Table B holds the same points as the rows below and some others, measured another way and shuffled. Each row below is followed by which row of B it is.
B (72 x 29):
[[ 146 -124  -36   47   34   62 -128 -131   18  -38  172   60  -18   17
    86 -132  255   67  -33 -114   22  259  118  -89 -187  -36   44 -129
  -185]
 [  52   30  -20   18    1  -57  -88   -6   54    1  155   -3   10   20
    92  -25  154   28  -65  -80   91  153   98  -69  -71   21  -52 -135
     3]
 [ 226 -147 -158  116   44  216   36   34   83   18 -104   32   34  -94
    16  -89  231  187  -31 -183   35  161  110  -63 -128   49   -8 -125
  -138]
 [  20  101 -183   41   35  -46  102   87  202  201  -85 -110  -59  -12
   -31  142   70  155 -123   44  194  -14   61  108   50    3 -106 -120
    82]
 [ -99   46   61 -258   53   -3 -241   21  -31 -227  216  -60  102   23
  -181    7  -68 -203  179  -65   51  138   14  -77   10  101 -135  121
    56]
 [-271  182  116 -389   45 -172 -256  115  -14 -236  263 -101  132   13
  -169   97 -177 -256  248  -15   -5   40  -27  -83  109  155 -203  108
   221]
 [  -8   56   75  -87  -29 -122  -87   99  -38  -20   71  -39   43   -3
     2   44   35   -9    7  -10   31  131  -34    0   53  135  -85  125
    64]
 [  84  -65 -145  150   18  162   59 -235  115  244   77  193 -332   40
   142 -156  243  206 -139  138 -112  216  147  -12 -182 -244  213 -300
  -319]
 [   2   -6   17  -93   35  -48 -190  -74   14 -102  247  -19   28   45
    -6  -37  111  -69   34  -73   79  189   80  -70  -85   11  -51  -39
   -37]
 [ 280 -190  -36  101   -1  263  -48    9  -70  -64  -61   48   36  -40
   -42 -137  207   74  -32 -154   67  275   34  -45 -115   85   13  131
  -194]
 [ -28  -67 -150 -140  125   35  -45  -79  144   36   21  -72  -57  -21
  -151   59   72   88   94   35   28   92   54   71  -52  -40  -16  -38
   -96]
 [-195  111  -37 -246   46 -164   16  188  110   46  -70  -73   11 -103
   -86  160  -84   87  169   66 -136  -45  -46   40  134  136 -119    3
   161]
 [  54   21   45   33  -56   57  -26  -30  -60   84   65   99 -147   39
    56  -82   92   21  -72   91  -45  212   -1  -12  -17  -10   59   62
  -122]
 [ -75   79   19  -75   -2   19 -123  -53   17  -41  239  111  -87   33
    80  -99   66  -53   39   -1  -86  164   99 -144  -75  -44    6 -189
   -45]
 [  55   70    7   35  -38  -70  -45   94   24   32   72   -6   20    1
    86    4  113   37  -81  -61   88  129   53  -38    0   79  -77  -59
    59]
 [ 316 -204 -105  145   28  356  -59  -49  -23  -85  -24   47   32  -20
   -70 -172  237   46  -55 -202  150  279  101  -71 -173   28   12   38
  -237]
 [ -34   29   35  -85    1   73 -121  -77  -38  -32  177   78 -114   53
   -28  -84   38  -83   37   64  -37  192   35  -58  -45  -33   27   18
  -100]
 [-163  121   50 -208   39 -195 -204   16   53 -118  290  -27   67   21
    31   28   13  -97  111  -55  -17   90   75 -116  -18   59 -118 -140
   119]
 [ -25  -43   10 -121   40  175 -154 -199  -42  -39  203  108 -186   81
  -109 -128   35 -104   73  119  -68  249   37  -33  -95 -126  101   57
  -241]
 [ 121  241 -134  278  -75  -31  124  215  180  208  -11  -32   -4   11
   202   57  153  111 -319 -110  321   -9  163  -54   33   29 -171 -348
   213]
 [-212  -93   -9 -346   97 -134  -35   22   61    9  -35   72  -73 -153
   -24   31   -1  200  334  103 -487   67  -61   -1    2   70   65  -23
   -85]
 [  -2  -88  -47 -165   60   34  -24  112   26  -44 -104  -21   54 -118
  -106   30   32  108  176  -47 -142   92  -28    0   17  141  -46   92
   -27]
 [  45  108  -67   23  -27   -5   69  240   77   75 -124  -51   57  -71
     4   83   39   99  -54  -70   93   16   19   -7   91  153 -149  -31
   150]
 [ -75 -116  -70 -274  126   54 -129  -14   54 -129   33  -22   39  -83
  -185    5   11   32  271  -40 -159  118    6  -26  -54   65  -33   36
   -89]
 [ -14   83 -135   23    6  -47  104  204  167  112  -98   33   22 -132
   139   32  110  224    2  -97  -96  -20   98  -85    7   96  -88 -315
   113]
 [ -66  -92 -115 -152  107  -20  -24 -174  122  130   43    2 -189    0
   -91   28   87  148   90  174 -120  130   17  106  -65 -106   98  -24
  -201]
 [  50 -136 -122  -13   58   87   57 -192   84  221  -45   75 -278    2
   -33  -34  160  221  -16  202 -130  189   13  127  -92 -144  179   -3
  -306]
 [ -47  163    0   -3  -52 -127   27  258   67   40   -9   35   67  -93
   171   30   50   98   -4  -97  -75    7   56 -128   62  157 -129 -211
   198]
 [  43  152   -9   -9  -50    9   29  282   12   16 -109 -105   91  -31
   -92  118  -48  -23  -50  -47  199   24  -37   29  158  197 -203  151
   203]
 [ 155   19  -11  140  -67   -3   44  135    7   93  -53   30   -2  -35
   140  -26  178  143 -143  -77   53  141   38  -34   -4  106  -43  -37
    11]
 [ 203   59 -270  163   81  282  -38  -11  209  -10   90 -120   56   65
  -130  -11  135  -66 -188 -199  521   81  233  -48 -108  -68 -176 -244
    19]
 [ -26  186 -116   42  -23  -98  125  268  169  153 -107  -49   29  -89
    95  119   42  159  -80  -50   71  -63   64  -24   93  110 -163 -226
   226]
 [-316  393  150 -273  -66 -423  -93  330   21  -26  139 -144  115   -3
    10  245 -212 -138   75   62   42  -95  -70  -22  277  243 -291   52
   462]
 [-102  195   -4 -127   14  -66 -130  135   64 -102  179  -75   93   23
   -62   63  -51 -147   33  -77  162   38   68  -82   61   93 -201  -78
   205]
 [-239  -43  218 -327  -37  -80  -85    4 -170  -32   58  262 -190  -96
    66 -117  -50   68  326  210 -674  202 -133  -89   27   71  180  139
  -174]
 [ -43  256   19   29  -95 -177   74  354   57   93  -65  -46   83  -62
   136  122   -4   67  -90  -63   71  -42    7  -50  165  208 -208  -90
   312]
 [ -89  207  -21   26  -59  -58   82    6   63  278   29   37 -275   79
    35   68  -11   38 -162  280   48   68  -11  108  103  -91   26  -15
     1]
 [ -94   35   52 -274   47   32 -189  115  -48 -228  102  -57  132  -33
  -209   26  -99 -169  224  -76  -18  111  -35  -63   53  169 -145  186
    77]
 [ -36 -240    4 -367  142  139 -193  -41  -62 -244    0  -29   85  -94
  -316  -30  -21  -26  377  -56 -205  203  -70    1  -54  129   -2  307
  -184]
 [  54  105 -124   24   23   95   -3  161  119   -7   -7  -78   76  -28
   -71   49   33   -2  -44 -127  217   30   95  -44   27   79 -175 -115
   124]
 [ 171   -5  -69  130  -47  123  105  224   26   69 -195   38   38 -108
    67  -27  135  174  -70 -125    7   92   27  -46   18  147  -66  -33
    20]
 [ -32   73  -83   -1  -16 -146  185   88  120  343 -203  -36 -204  -39
    27  161   58  272  -95  239  -56   17  -68  202  124   15   29   53
    -2]
 [ 155  -77  -86   37   20  195  -17   88   22  -52  -60   19   57  -70
   -51  -68  124   64   20 -153   39  152   61  -70  -61   94  -55  -12
   -61]
 [-153 -122  -49 -204   89    6  -44 -228   66  102  106  191 -279  -42
    41 -102  103  182  197  198 -448  182   36  -23 -137 -153  226 -169
  -302]
 [ 195 -324 -245   68  140  285    7 -373  142  165   17  122 -279    6
   -33 -165  326  271  -22   70  -97  287  137   63 -295 -257  259 -176
  -512]
 [-183  181   15 -190   35 -187 -183   54   96 -106  299  -46   83   24
    31   50  -11 -120   83  -78   48   38  111 -138    0   52 -166 -219
   190]
 [ -33  231   84    6 -104  -83    0  134  -43  122   44  -44  -96   87
   -19   93  -56  -84 -157  152  182   84  -57   76  161   68 -100  184
   125]
 [  69  179  -62  193  -86   48  117  -17   55  315  -10   28 -280  110
    49   27   79   60 -303  228  213  111   27  118   60 -116   32   -5
   -46]
 [-260  167  -20 -213   39 -180  -40  -94  110  171  166    7 -240   63
   -30   99  -65    9   56  290 -112   45   -2   83   61 -113   33  -73
    -3]
 [  29 -186 -102 -175  116   80  -59  -76   56  -10  -54  -43  -36  -58
  -191   23   84  118  160   24  -73  157  -15   87  -62   21   28  133
  -186]
 [  68   59   35   56  -58   29  -38    8  -35   63   84   47  -93   52
    46  -48   89   -5 -113   44   72  185   27  -15   -5    4   -1   37
   -52]
 [ -91   -5 -130  -93   68 -103   62  -31  174  190  -22   30 -150  -65
    55   55  111  245   55  106 -184   47   51   44  -37  -52   51 -211
   -70]
 [-131  -57   22 -192   44  -12  -60 -182   -7   96   95  114 -255   15
   -43  -46   34   70  127  250 -283  195  -33   57  -38 -110  163   60
  -237]
 [  66  -37  117   25  -99   37   52   53 -143  130  -95  160 -177  -31
    93  -85   92  133  -24  149 -247  231  -98   20   32   66  131  202
  -166]
 [  49   32  -82    0   17   73  -21  131   80  -44   13   13   74  -68
    26  -27   92   52   22 -157   32   77  103 -114  -36   86 -105 -177
    56]
 [ -37  105   57  -95  -42  -61  -44  208  -28  -45    2  -24   76  -45
   -13   45  -22  -20   54  -46   -8   75  -27  -51   92  180 -131   76
   140]
 [-110   97  178 -320  -20  -86 -175  227 -165 -199   17 -170  162   -2
  -301  147 -209 -232  188   28   94  100 -191   71  221  291 -213  552
   190]
 [ 330  -54  -93  251  -49  218   61  114   -5   77 -143  -35   29   -1
   -14  -34  201   91 -229 -133  309  188   44   33  -26   91  -70  112
   -62]
 [ -30   79  -30 -103    1  -10    7  223   37  -20  -82  -44   77  -83
   -58   70  -20   41   77  -62  -12   26  -14  -26   93  172 -135   37
   132]
 [ -23   -7   52 -199   18   43 -124  154  -62 -172    4  -35  130  -68
  -147   16  -45  -71  182  -93  -40  119  -43  -60   57  200 -125  193
    55]
 [ 152  -35   -2   91  -49   88   17  115  -37   24  -64   70    3  -54
    82  -72  153  108  -52  -91  -20  175   23  -60  -29  105  -10    8
   -48]
 [-463  193   23 -491  117 -253 -166 -108  111    9  278  -37 -178   52
  -178  147 -214 -122  287  306 -213   -3  -30   59   93  -86  -23  -26
    57]
 [ 164  173 -130  174  -26  110    4  133  109   57   24 -156   59   84
   -84   78   65  -80 -258 -102  534   60  108   29   49   43 -218  -24
   159]
 [ -64   62  102 -121  -48   30  -71   -8 -106   27   66   76 -152   38
   -62  -34  -37  -62   44  170 -111  183  -66   21   54   21   44  205
   -83]
 [ -16 -133   89 -261   46   64 -189   71 -112 -251   51   28  131  -89
  -138  -65    3  -52  289 -122 -203  199  -50 -105  -30  191  -49  209
   -66]
 [-436  456  104 -324  -11 -472 -165  224  121  -53  341 -106   89   27
    75  215 -207 -193  110   51    8 -124   44 -111  196  124 -288 -231
   474]
 [ -37  118  -24  -35   -9   74  -31 -115   23  148   99   -7 -251  134
  -133   30  -29  -85 -110  253  156  150   -7  129   51 -125   32  129
   -98]
 [-108  431  -62   82 -103 -209  132  410  176  174  -37  -79   63  -35
   164  188  -59   37 -187  -40  210 -158   75  -60  217  161 -288 -295
   460]
 [  34  -69   12 -105   22   62  -83  113  -23 -130    3   54   96 -102
    -4  -65   77   53  150 -153 -142  151   24 -120  -41  152  -55   -8
   -24]
 [ -44 -131  -87 -182   96  -10    0  -72   75   87  -66   -7 -119  -63
  -118   45   71  180  145  122 -178  127  -39  111  -30   -9   71   83
  -170]
 [  34  100    1   40  -75  -54  105  328   21   73 -162   46   70 -136
   140   30   58  170  -11 -101 -101   21   -4  -78   97  222 -112  -72
   170]
 [-137   35   24 -307   58  -38 -111  164   -7 -147   -3  -82  109  -81
  -206   94 -118  -61  253  -20  -81   48  -70   -7  100  190 -141  186
   106]]
Rows of B count from 0, top down.

[   7   58  -42  101   10  118  -15 -109   15 -112  -68    9  -23  -44
 -169   36   54    9   53  -45  114    3 -126    3  -16   29   28  117
  -63  120   87  -78]
21
[  54  117    5  104   14   65  -25 -143   74  -64  -36  120  -70  -83
  -36   -9   61   19   48  -58   68  -44 -126   35   45  106  108  -16
  -31   81  130  -14]
50
[ -83  -13  -74  225 -187  118  117  -97   73  169   28  149  166  148
 -140  173  251  139  -53  143  170  123  -53  119 -148 -369  -73   14
 -117  132  177 -154]
64
[ 251 -327 -230  264  -93  180  -58 -235   58 -182  -17  215   17 -104
 -202  171  -38  220 -225   33  333 -234 -237  -60    6  201 -203  299
  -93 -109  624   14]
56
[ -29 -215 -161  -66   14  -64 -174  -18  -98 -420  -86  -16  -27 -189
 -169 -129 -412   -6   54  -79   -6 -252 -147 -183  205  422 -205  368
 -219 -123  228   22]
32
[  -4  -76 -155  135 -135  227  123  -59   74   93  -34  -27  172   20
 -235  140  102  119  -12  103  202   80  -14  -42 -125 -230  -39  189
  -29   27  124  -50]
38
[   7  -83 -154 -122  157   80   47    8  -49 -290 -152 -221   35 -131
 -320  -76 -442  -32  170  -19   35 -125   29 -200  137  279  -69  489
 -142  -24  -14    3]
71
[-146   59 -126  -26  -37   46  -55   92   68  -55   50  187   87 -259
  -51   -8   35  -63  148  -51   21  -63 -108 -156  124  -28  -93 -152
  -70 -109  235   48]
45
[ 21 196  22  33  77  63 103 -99 109  21 -38  54 -17 -48 -50 -24 -10   2
 133   0  26   5   9  35  64  40 152   0 -32 105  -3  -9]
42
[ -23   37  -38 -104  120   26   69  -37  -29 -191 -153 -233    0  -18
 -213 -125 -354  -23  183  -10  -37  -37   72  -74   99  213   64  395
 -125   84 -179  -37]
69
[  43  -41 -181   56   61  205   12  -29   51 -137  -36   48   49 -211
 -254   94  -25    1   68  -34  191  -82 -126 -163   43   54  -92  150
  -45  -48  272   15]
37
[-189  410  127  -37  117  -92  168   12  119  154   29  174   31   27
   53  -71   45  -75  268   48 -137   91  109  138  124 -162  149 -258
 -138  200 -126  -91]
7
[ -84  -77  -49   99 -239  -22   83  -78   63  108   -6   49  144  144
  -22   -5  -25  158  -32  147   17   45   45   86  -37 -136   -7  135
 -131   33   44  -61]
63
[ -23  -20  -47   58 -134   39  -55  -86   36  -68  -42   20    4  -62
  -38  -50  -16   48   21  -20   30  -25  -94  -18   18   80   56   87
  -46    5   69    1]
58
[  39  209  107  165    9    4  -13 -208   79  -13  -28  168 -116   42
   28  -15  148   31   29  -42   28   16 -126  181   13   50  167  -98
  -63  214   63  -93]
40
[ 118   26 -118 -110  208   47   55  -38   80 -207  -72   29  -35 -262
 -125  -94 -401  -14  165  -36   21 -233   20 -176  258  406   20  227
  -69 -118  164  136]
66
[ -21   98   18   92  -95   69  -11 -118   42   -7  -60   -6  -21   14
  -39  -32   88   34   50  -27   36   51  -77   57  -33   -6  139   40
  -24  120  -36  -50]
12
[  -7   86  -38   24  -85  -47   75  -36  186  126   78  308   66 -125
  151  -48  -48   88   56   78  -25 -108   33    7  173   45   51 -187
  -55 -121  247  116]
39
[ -53   67 -118   19   41  180   40   14   41  -61  -48  -12   72 -148
 -225   58   35  -35  139  -31  116   16  -71 -121    6  -64  -23   83
  -37   25   88  -22]
23
[-166   31 -106 -220   75    2   34  127  -31 -179 -108 -208   80 -156
 -185 -167 -379  -92  266  -27 -108  -52   90 -212  166  161  -13  281
 -124  -55 -169   35]
17
[ 115 -132  -61  115 -249   51 -113 -177   93  -51  -31   85  -35  -90
   89  -72  -21  148 -108  -23   62 -112 -130  -18   28  226  112   89
   37 -117  197  113]
28
[-137 -264 -246   32 -397  101  -38   81   59   70   36   57  252 -122
  -45   25   11  130  -48   88   82  -18  -52 -188  -26 -155 -155   87
  -33 -257  238   91]
5
[ -33    5  -18   71 -138 -104  -32  -88   93    1   47  267   18  -41
  121  -69  -52   92   -5   44  -35 -109  -57   64  135  101  -10  -81
 -134  -47  239   28]
36
[   7  151  116  -56   60  -92   29 -150   -3 -136 -151 -169 -112   94
  -14 -215 -288   10  140  -24 -129  -13   69   96  103  278  235  256
 -105  178 -277  -49]
29
[-354  160   11   -6 -216   25   66   96  -13  150  -24 -114  180  125
  -96  -24  192  -42  181   61  -78  270   48   43 -126 -436   46  -48
 -101  176 -287 -166]
43
[-168  253  -27  -40  139   54   60   72   45  -33   -3   94   44 -146
 -146    1   43 -128  255  -46   -5   34  -34  -58   88 -101   -5 -120
 -108   92   23  -66]
13
[-148   11  -55   58 -309   51   69    4  119  223   32   72  178   32
   55   -5  136  110   23  111    0  106   37   16  -56 -257   67  -78
  -13  -38    5   16]
16
[-191 -106   16   63 -604 -216 -200  -35  109  161  106  270   81  -10
  439 -208  106  167 -113   45 -186  -28  -84   72   63   -3   90 -292
  -23 -212  125  131]
67
[ -94   -8  -67   94 -334   42   51  -30  150  228   62  156  156   -6
  112    3  157  134  -23  105   21   64    7   20  -36 -206   67 -133
   12  -88  109   59]
8
[ -62  171  105  -34  171 -107  -21 -122  -78 -260 -145 -116 -134   80
 -133 -163 -250  -64  182  -67 -107  -28  -24   98  113  255   95  247
 -209  261 -196 -155]
70
[  46  125  -73 -110 -206   52   98   40  334  294  101  242  100 -348
  338 -145  -48   78  114   38  -81 -104  126 -163  212  110  279 -338
  217 -367  131  390]
30
